Below are the code and all the weights of a small trained network. Each question names an input and a class and asks about switching units off, where a switched-off unit gives its printed mean instead of its output.

import numpy as np


def w(rows, s, z=0):
    codes = np.array(rows[::2]) - 128.0
    scale = np.full(codes.shape[1], s)
    scale[-1] = z or s
    return codes * scale


def f(y):
    return np.maximum(y, 0)


def log_softmax(a):
    a = a - a.max(-1, keepdims=True)
    return a - np.log(np.exp(a).sum(-1, keepdims=True))


def net(x, mask):
    res = np.array(x, float).reshape(1, 3) / 4 @ E
    y = f(res @ A[0][:, :-1].T + A[0][:, -1])
    res = res + np.where(mask, y, B[0][:, -1]) @ B[0][:, :-1]
    return log_softmax(res[-1] @ U[:, :-1].T + U[:, -1])


A, B = {}, {}
E = w([
[222,17,54,70,214,163],'x0',
[188,162,246,47,167,216],'x1',
[123,8,158,254,118,225],'x2',
],0.008)
A[0] = w([
[167,87,103,42,194,139,136],'neuron 1',
[183,211,121,45,182,106,252],'neuron 2',
[107,135,90,151,111,43,148],'neuron 3',
[98,193,137,146,123,61,163],'neuron 4',
[196,27,168,124,168,226,188],'neuron 5',
[124,131,15,128,138,12,255],'neuron 6',
[41,161,141,214,44,103,153],'neuron 7',
[154,14,84,195,137,130,226],'neuron 8',
],0.011,0.0036)
B[0] = w([
[108,214,112,94,45,131,218],'neuron 1',
[128,188,137,75,118,43,245],'neuron 2',
[17,146,4,87,129,171,198],'neuron 3',
[162,203,133,101,89,59,201],'neuron 4',
[86,178,83,78,165,144,253],'neuron 5',
[50,94,36,142,157,213,254],'neuron 6',
[126,118,144,99,61,219,253],'neuron 7',
[138,53,134,152,243,111,254],'neuron 8',
],0.012)
U = w([
[157,155,194,107,208,44,83],'0',
[186,91,136,169,153,91,1],'1',
[85,65,99,155,254,200,149],'2',
[169,80,253,191,74,171,185],'3',
[101,188,109,92,74,141,181],'4',
],0.012,0.003)

Each question gives the input, the list of numbers given to net, and the class t.
The units are the neurons (one row each of A and B). Each row of codes is followed by its name. A weight is (code - 128) times the scale printed after its matrix; where a second scale follows, it is the last column's (A, B and U).
mask holds one flag per neuron, in row order. A switched-off neuron (its flag False) gives its mean, the last column of its row in B, instead of its output. The means were averaged over made-up inputs and are rounded, as every weight is.
A unit's drop is (log p(t) with every unit on - log p(t) with that unit switched off) / (log p(t) with every unit on - log p(t) with every unit switched off).
The circuit of an input: a set's keep is (log p(t) with only the set's units on - log p(t) with every unit switched off) / (log p(t) with every unit on - log p(t) with every unit switched off). Starting from all 8 units, units are removed one at a time, each time the one whose removal leaves the highest keep (on an exact tie, the one counted first), for as long as the keep stays at least 0.8.
circuit, biggest first: the units of the circuit, biggest drop first
k most important neurons: the k neurons with the biggest drops, biggest first
drop when u is switched off: that unit's drop, to one decimal
input [-6,4,6], class 3: circuit, biggest first => [neuron 3; neuron 6; neuron 2]
input [1,-5,-3], class 2: circuit, biggest first => [neuron 6]
input [-1,5,-4], class 0: circuit, biggest first => [neuron 7; neuron 6]
input [-2,8,-4], class 0: circuit, biggest first => [neuron 7; neuron 6]
input [-6,2,2], class 3: circuit, biggest first => [neuron 5; neuron 3; neuron 2]
input [0,5,-3], class 0: 2 most important neurons => [neuron 7; neuron 6]
input [-5,-7,3], class 2: 4 most important neurons => [neuron 1; neuron 2; neuron 6; neuron 8]
input [-4,2,1], class 3: 2 most important neurons => [neuron 5; neuron 3]
input [8,1,0], class 4: 2 most important neurons => [neuron 1; neuron 6]
input [-5,8,-1], class 0: drop when neuron 3 is switched off => 0.2
input [-8,7,-8], class 0: drop when neuron 2 is switched off => 0.2
input [-3,3,-3], class 0: drop when neuron 3 is switched off => 0.2
